Each row is followed by its band, which names the range that a hidden value of the row falls in. A new part has a new value, new ranges and new names.
[  56  -27   20  -43   65    9   99   74  -76   92  -51 -181  -55    2
  140   52   80 -170   33  -55  -12  -56   71 -104   31  -17    3  -36
   44 -193    4 -156  -14   37   55  -24   13   18] : U
[ -49   -1  -27  103   28  -10    0  -44  -37  -24   -4  -42   48  -28
   59   20  -57   88 -109   -3    6  -33  -50  -77  144   17  -75   32
   -7   19  -44   33  -99   85   20   72   91  -52] : F
[ 109   -2 -192    8   10    7   83  -87  -73  131    8 -163   -6  -39
  -64  -13  122   55   -2  -49  -52  -48   96  -84  185   -1  -83 -142
   26 -305    3 -149   82   78   33   16 -113  297] : F
[-109  -48  -93  -28   46  -15  -68 -150  -18  -21   95   -1   35   55
  -15  -52 -155   94 -148  -19   59  -27 -118    7  214  196  -88  -28
  -36   53 -164   50  -27  151   22   97   87   63] : T
[   1  -59   62   38   24   33   -1  -54 -143   52  -10  -69  -13   79
   80   82  -18 -152  -20  -13   48  -27  -93  -19  -23  117   41  -69
  -31  -27 -145 -125  -42  140  -43    0  -23   51] : B
[-74 -26 -16  70  44   7  19 -49   6   3   4  -1 -18 -45  31   9 -86  88
 -62 -20  -5 -66 -44 -96 112 -16 -73  89 -19   7 -24  80 -59 174  24  61
 165 -12] : M
[ -47 -101   71   88   20   73   -9   46  -51    9   38  -64  -71    1
   19   47  -31  -26    4  -46   41  -82  -38  -31   31   12   43   42
  -60  -39  -33   23 -101  213   32   -6  155   87] : B
[ -45   55 -112  -15  -70  -59   -1 -200 -116   27   40   55   63   24
   50 -109  -81   49  -56   22   -9   50  -69  -30  134   85 -209   48
  -43   51 -130  -26  -28   44  -65   28  -33  -35] : B
[-114  138  -34  167 -164  133  -34  -16 -110 -174  105  122  -37   62
 -251   10  119   35  121  -41   75  237 -101  100 -230   21  -97  131
  -80  341  -93  131   17  -54  -53  -67 -110  -92] : A
[ -55   31  -80   37  -93  -28    3 -196 -136   19   65   70   80   -8
   47  -95  -60   50   12   44  -15   26  -85  -33  101   32 -219   75
  -65   24  -77   -9  -96   38  -56   -4   -8  -46] : Z
[ -74   35 -117  -32  -45  -36   -1  -50  -46   53   47   20    2  -11
   40 -136  -51  119  -92  -21  -24    9    4  -41  186   20 -199   90
  -63   46  -35   40  -27   71   15   -4   78   -5] : A
[-166   58 -126 -191   57    7   84  -82    7  184   26  133  -46    3
   37  -86  -11   11    0   -8  -69   -6  -70  -96    2   -3 -281  106
  -49  114   13   36  137   61   43  -87   74 -103] : T
[ -54  -80   99   37   84   98   69  169  -31  123  -34  -76 -109  -27
   90  101   73  -95   34  -50  -17 -116    2 -103  -65  -95   25   51
  -45  -54   83  -19  -45  166   82  -91  166    7] : Z
[ -31  -62   54  -26  107   44   38   31  -44   87  -38  -87  -72   53
   77  100  -14 -127  -43  -49   27  -68  -50  -69   -8   73   54  -41
    0  -36  -82  -75   28  172   27    2   67   42] : P
[ -36  -62   41  -83  151   42   87    2   -8   93  -31  -87  -76   29
   91  107  -19 -160   28  -44    9  -93  -37 -114  -20   40   29  -10
   42 -114  -43  -76   51  149   61    6   89   13] : T
[ -84  -57   21   83   87   34  -19  -67  -24    7   -4  -10    2   24
   17   92  -88   25 -112  -12   40  -62 -134  -54   54   94    6  -23
  -24   69 -109   31  -36  196    4   72  103   11] : P
[  69  -43  -32  -44   28   20   81   87  -42   83   -5 -188 -108  -10
   48  -11   62  -69   37  -92  -12  -64  140  -83  115  -32   19    4
   21 -253   14  -99   15  119   69  -19   54  176] : A
[   4 -101   58   65  -44   56  -29    9 -138   -9   77 -110  -26   43
   39    6  -11  -91   42  -34   66  -42  -24   23   60   76   41  -13
  -63 -108  -84  -67 -141  136    9  -25   49  129] : Z
[-54 -90  85  71  60  85  11  80 -58  77  -8 -58 -79  15  49  95  12 -70
 -21 -41  22 -90 -59 -52 -34   6  49   3 -61  -3 -20 -18 -53 206  31 -38
 125  55] : B
[  13  -90   54   51  -37   46  -39   -9 -164    2   63 -119   -5   75
   53   22   -6 -122   10  -26   74  -24  -46   36   52  123   49  -64
  -57  -86 -125 -112 -123  112   -9  -20   -7  120] : Z
[ -81   -2  -51   27   74  -20   19 -154    3  -12    3   19   36  -12
   30   24 -125   71  -83    5    8  -40 -100  -96  125   61  -96   42
   18   24  -94   52  -17  136    4  104   98  -46] : V
[ -18  -91   96  103   11   71    7  -22 -154   39   18  -69   12   26
   82  104   41 -164   52    5   39  -57 -116  -21  -73   51   12  -67
  -48  -39  -58 -106 -133   98  -10  -39   12    1] : U
[-193  103  -80  -97   -5   95   80  -69  -29  104   52  205  -70   24
  -95  -17   80  -32  127   -8  -38   89 -128  -39 -218  -29 -253  140
  -72  255    9   80  157   14    8 -144   -6 -147] : T
[ -28  265  -21  232 -126   98   79   87   92 -494   38  -13 -133  -43
 -327   55   92   91  241 -142   95  327  134  -15 -201 -160   26  383
  148  222  -28  301   42 -156   30  122    4 -238] : M
[  68  -68   -9  -45  -36   18   46   57  -97   36   57 -189  -75   11
   64  -57   35 -103   89  -74   21  -47  124  -31  133    8    9   16
   -6 -273  -17 -112  -71   86   59  -36   44  177] : Z
[ -51 -100   79  193  -15   85  -60  -55 -136  -35   59  -30   39   27
   -3   97  -26  -22  -14   13   70  -51 -153   16   -2   83   36  -46
  -82   27  -97  -10 -170  163  -23   11   49   61] : Z
[ -64   41  -77   52   -3  -38   38 -109  -51   19    2   20   69  -59
   83  -41  -37   82  -56   23  -39  -12  -52 -101  125  -26 -205   70
  -11   27   -6   25  -83   20    5   38   65 -125] : U
[ 121   22 -198  -26   40  -13  138  -22    1  126  -26 -190  -57  -89
  -35  -33  116   84   17  -79  -85  -68  190 -152  221  -96  -89  -47
   69 -364   76 -103  105   81   77   29  -29  261] : Z
[ -64  -31  -70   12  -14  -29  -39 -191  -50  -62   87    0   48   24
    0  -65 -160   73  -58   -2   50  -10  -86  -12  199  138  -98   33
  -18  -12 -156   40  -77  131  -13  100   73   46] : V
[ -57  -50   36  162   71   36  -38   -7  -61  -17  -18  -65   50   14
   47  118  -30   33 -154   -2   43  -53 -126  -43   69   80   22  -73
  -25   74  -84   -1 -108  125   12   70   67  -24] : F
[  34  -15 -352   67  157   46   58 -201   30  312  -44  -54   13  -59
 -243   87  140  298 -246  -38 -111 -134  -55 -125  224   62 -129 -352
  -18 -169   -4  -88  299  273   22   72 -140  484] : P
[-137   80 -113 -107  -25   10   34 -139  -92  158   25  159   -1   50
    4  -72    9   -4  -21   17  -40   62 -131  -30  -51   63 -265   44
  -89  204  -77  -11  115   44  -45  -93  -49  -82] : P
[-152  129  -43   69  -83  122   57   66  -32   -4   41  150  -93  -20
 -148  -11  143   54  121  -41  -25  132  -42  -20 -219 -127 -188  204
  -84  283   65  148   69   -9   13 -135   22 -144] : A
[-132   72  -96  -40  -70   34   42  -41  -81  136   44  141  -28  -11
   -5 -101   54   53   26    2  -60   44  -59  -40  -37  -52 -272  125
 -115  166   27   43   39   40   -8 -130   27  -77] : A
[-141   69  -78   18 -142   80  -24  -78 -167   61  110  156   20   54
  -84  -81   95    6   66   18    4  120 -141   69 -120   46 -248   50
 -152  255  -50   19   -3  -26  -45 -156  -90  -64] : F
[ -49  233  -44  215 -101  101    2   30  104 -599  107  -50  -98   30
 -400   62   20  104  181 -157  178  356   77   67 -128    9   97  297
  167  250 -150  318   42 -155   44  201  -26 -174] : T
[ -66  -61   60  143   29   67   -2   -5  -64   12    7  -14  -10  -16
   29   84  -20    9  -26   -4   20  -67  -97  -57    0   -6   -4   31
  -55   30  -27   29 -107  172    7    6  116    2] : A
[ -85  -83   -8   60   62   23  -78 -101  -38  -43   59  -38   23   66
  -17   47 -136   44 -145  -21   86  -45 -144   11  142  196   25  -68
  -34   57 -180   30  -60  200    5  103   86   85] : V
[-139   49  -88  -19  -76   40   44  -48  -87  124   66  133    2  -41
    9 -102   69   49   61   18  -63   22  -74  -42  -31  -71 -302  117
 -117  137   65   46  -22    8   12 -137   46 -104] : U
[-113  -16  -39  -19  100    5   61 -107   44   26   15   37   -9  -49
   43   13 -105   54  -12   -3  -20  -79  -73 -133   88  -15 -128  109
   14  -12   -8   85   -9  144   53   58  176  -71] : T
[  -8  -59   77   60   45   52   46   34  -97   55  -20  -90  -21    3
  106   94   30 -122   32  -14   12  -69  -38  -76  -23  -10   15   -4
  -14  -83  -15  -81  -87  103   24  -29   58   -7] : F
[ -63   66  -83   32   -2  -38   52 -135  -53   50  -21   60   42  -39
   69  -36  -48   77  -55   24  -50    4  -58 -112   85  -28 -200   92
  -15   53  -34   20  -16   59  -29   30   39 -107] : A

New part:
[ 472 -163   46 -204  208 -171   94  -54 -143 -385 -222    2  158  145
   34   67  285 -294   67  233 -154 -131 -101  152   80  182 -337   99
 -257  358 -278   79  253  -47  -56  388   98 -216] : lum
[ 195  -47   -5  165  -49  -39 -139   -9  -63   35   21  125  -56  203
  -33 -268  -33  -78  -47 -231   94  -83  -12 -427  -78   66  -55   -3
 -310   39    4   21   80 -278  -79   59 -109   21] : fif
[   4  -95  -46   50  -21   91   39   25  -55   32   63  136 -224  146
   -6  -86  -86  104  -19  -62  -69  -90   -5 -225 -110  100  124  189
 -145 -135   91   -7  -73 -183   29  -52 -109   49] : Fal
[ 106 -108  223  148  303 -127  161  -46   54 -198 -287  193   58   -9
 -307 -286 -104 -224  120  -20  299    3  133 -300 -292  285  -20 -131
 -365  -13 -322 -305  113 -341  -96  -66 -332   87] : lum
[  37  267 -197    7 -157  186 -140  169   52  201  284   21 -343  392
  279 -297  -77  -38  214 -313  187 -134   46 -349 -339  -23  184  142
 -117   -2  307  173 -198 -178  417  122 -251  177] : Kap
[ 481  -13  234  138 -212   44 -233 -106  -19 -406 -154 -134  358  164
 -188 -362  -21 -274  -42 -370 -103  225  -95 -295  124 -326 -422 -299
 -287  225 -337  118  235 -105 -198  247  292   22] : voleg
[ 322  -21 -174  -50 -184  -25  -89   18 -142  -73  157   26  -49  354
  223  -39  216  -51  -24  -22 -111 -217 -206 -281   99  -49  -75  220
 -170  255   95  117  187 -154   15  303    9 -217] : lum
[ 255 -250  401  324 -175  142 -109 -139 -220 -498 -228  137  219   86
 -462 -325 -208    1  -64 -234  240   36 -114 -406   47  -31 -129 -162
 -418    3 -377 -287  350 -392 -634  -73   28  161] : fif
[  61 -139  -47  -76 -113   56   76   36 -162 -138   42   43 -233  207
   32  121  169  152  -70  337   25 -423 -203   43  100  195   46  329
 -138    1   52  -28  211   39 -237  -11  -17 -231] : Kap
[ 394  177   12 -147   56  -51 -403   69  153 -154 -124 -332   -5  185
  134 -163  116 -469  217 -109 -207   14  -70  246   82 -147 -534   -9
  -18  301  -45  498   13  337  383  628  302    1] : Fal
[ -11  -33   26  269  -46   70  -62   14  -16  134   55  219 -173  156
 -126 -362 -242   47  -14 -349  209  -13  103 -569 -262   93  166  -21
 -313 -183   57 -110  -80 -410  -27 -169 -277  208] : Fal
[ 233  -12 -209 -314  102  -51   19   22  -24  132  161   40 -236  223
  443  175  497  -99 -244  340 -471 -264 -120  235  110  285 -258  229
  105  161  219  456   73  379 -113  150  249 -447] : lum
[ 267  307  145 -113   21  183 -288   37  307 -189  -18 -236    7  162
  162 -312   93 -457  161 -206 -269  262  -28   91  -97 -204 -434 -192
  237  188  -30  419  -27  394  201  382  293   37] : lum
[-100 -118 -170 -174  -57   99  421   31  -12  -89  153  117 -251  154
  125  213  167  246  -58  392 -276 -212 -159  -93  -22   90  303  416
   85 -111  104 -177   30  -30   45 -120 -142 -306] : Nunu
[ 127  -74 -152 -349  144  -30  207   26   82 -124    4  -93 -158   82
  226  273  312  -69  -20  428 -586 -100 -138  337  120   71 -140  338
  200   73   39  230  -11  339  221  237  202 -348] : Nunu
[ 202   22  286  331  -82  135 -308  -34  -30  -78 -101   98   33  139
 -255 -560 -260 -157  -21 -526  319  104  122 -433 -214   31 -178 -333
 -398  -75 -146   55   46 -267 -312 -107  -17  334] : Kap
[ 245  112 -177 -371  254 -195   77   88  301 -162 -159 -353  -10   62
  171  122  194 -403  300  228 -511   71  -34  361   36 -169 -309  205
  118  230 -103  308 -140  341  846  611  146 -199] : voleg
[ 119   88  -22   -2  206  -58 -149   51  191  124  -55  -21 -145   80
   56 -237  -43 -276   94 -184 -146   91  121  -89 -181   69 -187  -28
  -66  -10   39  255 -175   46  332  196  -16   87] : fif
[  31 -109  119  100 -205  318  105  -49  -79 -247   98  156  -60  151
  -87 -150 -139  175  -47 -169 -175  134 -100 -362  -78 -121  164   94
  -10 -143  -20 -147   22 -247 -212 -126    1   95] : lum
[  31  -53   59   61   86  104  174  -35   88  -24   -8  159  -44   40
  -75 -222 -138  -19  -34 -210 -208  233  134 -319 -242   15   74  -61
 -100 -179  -66  -36 -168 -215   74 -154  -79  112] : Nunu
[-242 -206  -74  -34  103   94  197    8   58  173   75  163 -391  -45
   -7  133  -21  267 -220  237 -431  -82   -9   14  -15  218  173  320
  135 -395  187   37 -174  124  -59 -285   20 -119] : fif
[ 164 -398 -149  -65  -66  -16   68  -16 -359  -15   38  122 -192  135
    8  223   54  304 -229  146 -350 -284 -111   63  215  173   16  407
 -289 -126   70  152    6 -146 -174  -28  176  -99] : Kap
[ 162 -139  358  355  -91   96 -130 -143  -34 -168 -116  204  131   36
 -333 -435  -95  -48 -287 -276  119  106    1 -494  -39   79 -185 -339
 -275 -118 -233 -113  261 -191 -740 -307   68   41] : lum
[ 138  168   48    7  109  124  -50   18  171   69   70  101  -95  160
  140 -353   -3 -244   27 -294 -109  200  142 -263 -316   63 -107 -171
  -12   -2   49  204 -144  -30   99   20  -35  105] : lum
[ 120 -131  -50 -233  207  -40  282   -1   60 -216 -111  -16  -57   25
   31  151  119  -82   77  272 -417   17  -37  164  -13   65  -52  239
   29   20 -116   28  -47   61  257  171   43 -159] : Nunu
[-103  -23   90  -34  -42  115  315  -19  130 -146    1   70 -115   58
  -82  -33  127   92 -150  297  -61 -114  -72 -108  -74  111  101   36
   19 -158  -83 -180  133  132 -265 -312  -67 -275] : voleg
[ -57  274 -151  116  -41   20  -63  146  226  167  159   35 -269  292
  111 -356 -114 -149  301 -226  323 -103   28 -552 -371  -41  241  108
 -100   16  184 -117  -94 -267  509  154 -484   89] : fif
[-228 -122  -77 -314  -69  253  588   15   57 -206  123   48 -282   60
  102  362  231  343 -162  626 -471 -176 -178  230   33   96  283  410
  273 -239   59 -140    3  302  -91 -306   47 -410] : voleg
[  49 -199 -167  -79   -3  -10   22   56 -129   60   41   12 -274  119
   41  126  -10  167  -44  104 -274 -214  -55   67   71   99   44  374
 -147 -143  125  165 -111  -33  157   62   62  -29] : Kap
[ 283  -95   32  125   13  -57  -49  -65 -125   29   25  234   19  200
   25 -257  101  -98 -200 -182   32  -70   23 -419  -88  204 -128 -103
 -339   80  -40   60  148 -269 -340  -56  -44  -80] : lum
[ 179  -59  199  258  -48  236  -25  -68 -156  -79   32  346   14  199
 -117 -467 -246  -12  -50 -541  184  190  155 -604 -351  114   73 -217
 -383  -86  -78  -88  -44 -550 -308 -207 -168  340] : fif
[ 175 -130  -20   76  -11  -91 -130   19  -97  -21  -76    3 -106  138
  -92 -100  -26  -33  -15  -32   31 -205  -43 -119   42   95 -111  127
 -316   -2  -31   82   70 -120  -10  113   -5   -5] : Kap
[-135   71   -1 -128 -108  111  302   37  195 -146   66  -47 -187  121
   32   61  247   81  -95  461  -68 -244 -176    0   -7   54  105  153
  143  -84   -2 -143  185  310 -142 -199  -61 -418] : voleg
[   6 -199  -52  -69  -88   56  133   53 -162 -199  -14    2 -231  147
  -74  160   26  208   46  311  -12 -360 -180   75   82  113  138  415
 -153  -85    1 -110  116  -54  -40   19  -57 -107] : Kap
[  17   47 -212  -90 -141   35  106   65  120    7  166  -70 -175  204
  153   14   83   47   42   78 -284  -75 -139 -213    9 -177  120  279
   78  -12  138   27  -41   10  348  143  -56 -198] : Nunu
[ 387  158 -109 -243  193 -183 -254  133  119 -143 -172 -334  -59  205
  158  -62  126 -482  396   29  -68 -130  -21  327  -20  -34 -409  143
 -145  343  -69  405  -41  204  675  711   93   11] : Kap
[-113  -15  161  194 -114  235  153  -52  159  -13   25  125  -41    8
 -215 -326 -236  117 -183 -290 -150  282  122 -433 -208 -110  124 -198
  -80 -356  -76 -101 -149 -124 -134 -418  -17  113] : voleg

New part:
[  -8   69   84 -161  -39   39   34  148   13  -91  -41  -34   83   29
 -172   43   70   28  121   78   76   81    8 -202   22  -16 -274  257
  -61  173 -262  157  178  124  159    0   17  193] : D
[ -76   61  148  180 -121 -123   62  324 -191 -168   47  -28  -65   43
  -42 -253   -1   -4  213   20  149  -27 -170 -222   18  -76 -177  -58
  -62   99 -303  142  200  314 -138  -12 -143  -51] : Y
[ -38  -71   17 -199  -34  108  118  -41   47  -57 -121  -73  -85   16
   -6  100   34  118  -40  -35  -10  -12  170  -63  151 -135 -350  200
  -35   25 -109  -21  229  220   76  218  233  122] : K
[ -37  163  348  -12 -150  -68   75  379   26   54  145  -25  165   10
 -385  -19  -40   61  187  150   86   76  -85 -211 -109  -33  -88  389
  -94  263  -99  287  336  -32   25  -48   17  118] : S
[ -98  229  511  -86 -138  -22  142  232  157 -118  217  -45  352 -131
 -486  -17  171   36  -86   44   43  251  -28 -333 -246  101 -112  425
  -79  335  -93  310  182   12  -35  -80  -32  -88] : K
[ 308   47 -223 -263  -79   53  -97   82   88   82   46  286   11 -218
   -7   78  148   25   73   25  303  -49 -128  -83   -5   13  -36  -67
  203   53 -143 -106 -216 -455 -161 -239 -248   -3] : L
[ 276  -13 -378  -52  -72   23  -38  130 -182  184 -148  232 -261  -42
  319 -103 -117   72  245  -19  412 -253 -211  118  210 -210  -14 -292
  196 -130 -123 -178   22 -269 -268  -95 -106  -38] : C
[ 209  110 -322 -179  208  174  419  -59  260  439   42   34  125  -93
  329  -84 -240 -168   85 -299   49 -260   48   88  103 -306  164 -111
  244 -362   95 -196   98 -532 -253  113  -54   44] : S
[  21  -52 -143 -184   23  -33   36   48  -65   92 -153   45 -171   77
   -4  192 -106   62  212   51   52  -17   36   82   98 -137 -278  150
  -86   47   35 -101  274   71   88   80  225  173] : G
[ 237  211 -272  -86  269   42  395  -73   77  182   34  -42  179  -92
  276 -194 -127 -235   57 -354  162 -245 -134   49  -19 -286   64 -289
   31 -293   67 -161  161 -333 -363 -144  -11 -180] : E
[ -58 -110 -173  -57   20  -59  -16  226  -71  -17  -48   53 -153  113
    3   67  -71  -56  401  140  -20   32   21 -127  102  -42 -272   84
   -2   65 -276    0   79  202  183   94 -139  364] : S
[-126 -123 -168 -159  121  -43  251 -189   99  133  -19  184 -130 -147
  143  203  -62  -38  -19 -164  -57  198  138  168  -75  -33  -85  -59
  121  -60  381 -372  -61  -43 -271  181   65 -225] : D
[ 238  128 -241 -178   87  143  310  -22  252  351   68   77   87 -141
  263 -102 -127 -115   13 -297   80 -281    6    7  102 -254  118 -122
  237 -309   -4 -179   53 -487 -265   81 -105  -32] : L
[ -31   25   65 -148  -64   34   39  131  -13  -30  -79   -1   -2   32
 -124   72   14   82  119   81   83   74   27 -118   56  -43 -257  251
  -35  152 -167   99  206  120  117   65   81  160] : Q
[-158  227  480  -52 -190  149  189  311   60    5   51  -19  387  -68
 -349 -114   31  176   -7  166  237  329  -41 -277 -109   99   12  524
  111  378 -186  464  192  -89   15    6  -63   34] : Q
[ 266  246 -167   -5   43  -76  125  255  -96  289   19  119   65  -13
   76 -149 -205 -100  321  -57  351 -207 -319   59  -28 -210  139 -128
   35  -64   11   -2  239 -436 -265 -264  -83  -62] : G
[ 169  -11 -185 -229  -14   79   30  -63  103  -29   26  216   10 -238
   75   49  183    1  -62  -83  213   43  -28  -78  -19   20  -89 -129
  203    8  -82 -168 -254 -247 -232 -116 -201 -136] : K
[ 251  239 -311  -80  214  -37  317   69  138  365   86   49   97  -37
  254 -150 -227 -301  236 -324   66 -319 -155   33    7 -284  138 -237
   76 -334   26 -192  179 -434 -254  -68 -139  -43] : G
[-150   -4  108  147 -130 -113   60  410   -7  -30  160   48  -61   44
  -65 -180  -48  -86  333   60  -58   18  -46 -317   32   -4 -111   55
   80   65 -386  123   51  230   13  159 -375  182] : S
[ 334  101 -275  -88  -58  -29  -58  198 -104  168  -34  198 -112  -57
  129  -81  -59   -6  256   -9  369 -256 -259   18   94 -173   -8 -196
  100  -64 -150  -89   65 -351 -209 -228 -134   -4] : G
[ -13   34   83   26 -145 -130  -14  281  -36  -47   53   -3 -160   66
  -82  -80   -7  -20  218  -16  -34 -147  -53 -219   93 -112 -262   58
  -85   23 -306   36  249  269   44  122  -74  111] : C
[ 167  176 -185 -184  216  185  455 -163  241  205   48  -19  259 -180
  262 -145  -57 -162 -123 -371  107 -132   18   -2   -3 -215   98 -150
  183 -272   65 -141   29 -401 -340    5  -46 -180] : Y
[ 136   -3 -223 -203   25   39   56  -33   64   56  -14  199  -31 -159
  103   68   69  -27   46  -73  178   23  -34  -13    2  -25  -80 -104
  163  -20  -27 -181 -141 -221 -179  -71 -141  -75] : D
[-166  -58 -259  -21  275 -248  183   -8 -175   46  -85  128 -126   57
   74  182 -183 -195  372  -12    2  268  -70  193 -174  -17 -149 -113
 -118   52  333 -269  104  146 -130  -59   50  -80] : K
[-111   33  180  137 -114 -115   99  250  -29 -255  151  -63  -38  -23
  -49 -256  120  -76   87 -101  -44  -50  -55 -360   13  -40 -252  -78
  -54   29 -404   84   89  415 -108   97 -240  -53] : E
[-169 -146 -239 -164  140  -86  188 -130   58  134  -48  249 -147 -111
  131  254  -81  -68  120  -76  -61  292  112  157  -91   48  -95  -38
  134    3  329 -363 -132  -28 -165  154  -39 -114] : C
[-131   86  149  122 -109 -220    6  388  -42 -106  153   36  -49   57
 -157 -140   12 -143  322   18  -75   28 -119 -331  -50   26 -189   44
  -70  110 -361  106  126  315   49   56 -311   90] : C
[ 299   63 -211 -239  -58   10 -114   65   62   -9   48  246   -5 -198
  -15   52  190  -28   66  -16  272  -62 -145 -123  -18   13 -102 -120
  134   45 -197 -114 -199 -319 -146 -257 -249  -42] : Q
[ 283   43 -210 -168  -28   73  -16   14  -55  -52  -28  190   14 -203
   92  -49  154   51    1  -27  416  -51 -176  -35    5  -49  -70 -204
  147   35 -122  -86 -154 -300 -300 -290 -142 -159] : Y
[-245  276  559   24 -158  164  303  341   41   32   69  -38  497  -72
 -346 -191  -28  161   -2  168  276  435  -67 -269 -175  121  122  542
  152  411 -122  537  200 -120  -62    3  -96  -39] : D
[  11 -123  -52 -258  -62  150   75   13  118   68 -101  -27 -117   23
  -12  170  -17  149   37   35  -47  -68  221  -55  212 -151 -319  282
   38    6 -134  -27  201   74  160  270  195  306] : S
[ 214  244 -242   32  122  -76  206  218  -55  279   33   88   65    9
  196 -219 -229 -219  345 -160  245 -227 -285   16   -2 -224  142 -229
   67 -178  -62  -55  190 -347 -254 -176 -189  -52] : C
[-191  -63 -276  -14  289 -269  189   10 -195   97 -117  111 -169  117
   84  207 -254 -205  435   -2  -35  246  -57  229 -145  -51 -165  -78
 -152   35  357 -276  190  184  -73   -5  106  -22] : D
[ -56   56  188   33 -174 -166    3  310   75  -63  183   14  -94    4
 -177  -79   56  -65  166  -46 -138 -101  -23 -318   13  -44 -233   99
  -71   46 -313   46  172  254   28  144 -184   80] : G
[ 169  182 -237 -121  178  117  414   10  182  426   21   27  147  -57
  278 -125 -267 -156  120 -281   95 -226  -32   87   66 -289  179  -80
  186 -300  102 -129  191 -486 -255   73  -28  -14] : L
[ -59  231  526  -95 -235  -29   78  290  189  -35  245   31  299 -161
 -501   -6  164   86  -85   60   60  201  -43 -339 -214  108  -65  447
  -18  335 -103  293  161  -88  -46  -53  -79  -87] : C
[ -75  206  504 -105 -221   20  121  300  210   25  232   25  323 -149
 -477    1  112  108  -58   91   57  213   -4 -314 -189   94  -28  496
   30  326  -88  316  161 -152  -27  -11  -74   -8] : L
[-195 -213 -233 -147  127  -26  212 -208   53   21  -59  224 -173 -155
  202  204   -2  -30    1 -114  -49  300  164  131  -55   49 -137 -116
  179  -23  284 -386 -219   73 -240  198  -49 -192] : K
[ -13 -142 -169  -95  -24  -68  -38  159  -78   18  -71   83 -239   76
    8  132  -69   23  311  114    9  -19   36  -30  117  -87 -287   72
  -23   48 -131  -90  127  160   98  103    7  261] : S
[-141  207  473  -33 -230   46  110  340   92  -20  152   67  324 -128
 -391  -87   95  127    2  146  181  318  -71 -320 -170  154   15  438
  110  377 -178  376   81  -96  -38  -30 -184  -35] : C
[  22  -39 -207 -173  110  -36  104   52  -91  172 -186   -5 -153  144
   36  197 -216   19  303   50   39  -51   33  153  106 -206 -254  156
 -125    1  103 -103  379   38  109   80  300  243] : L
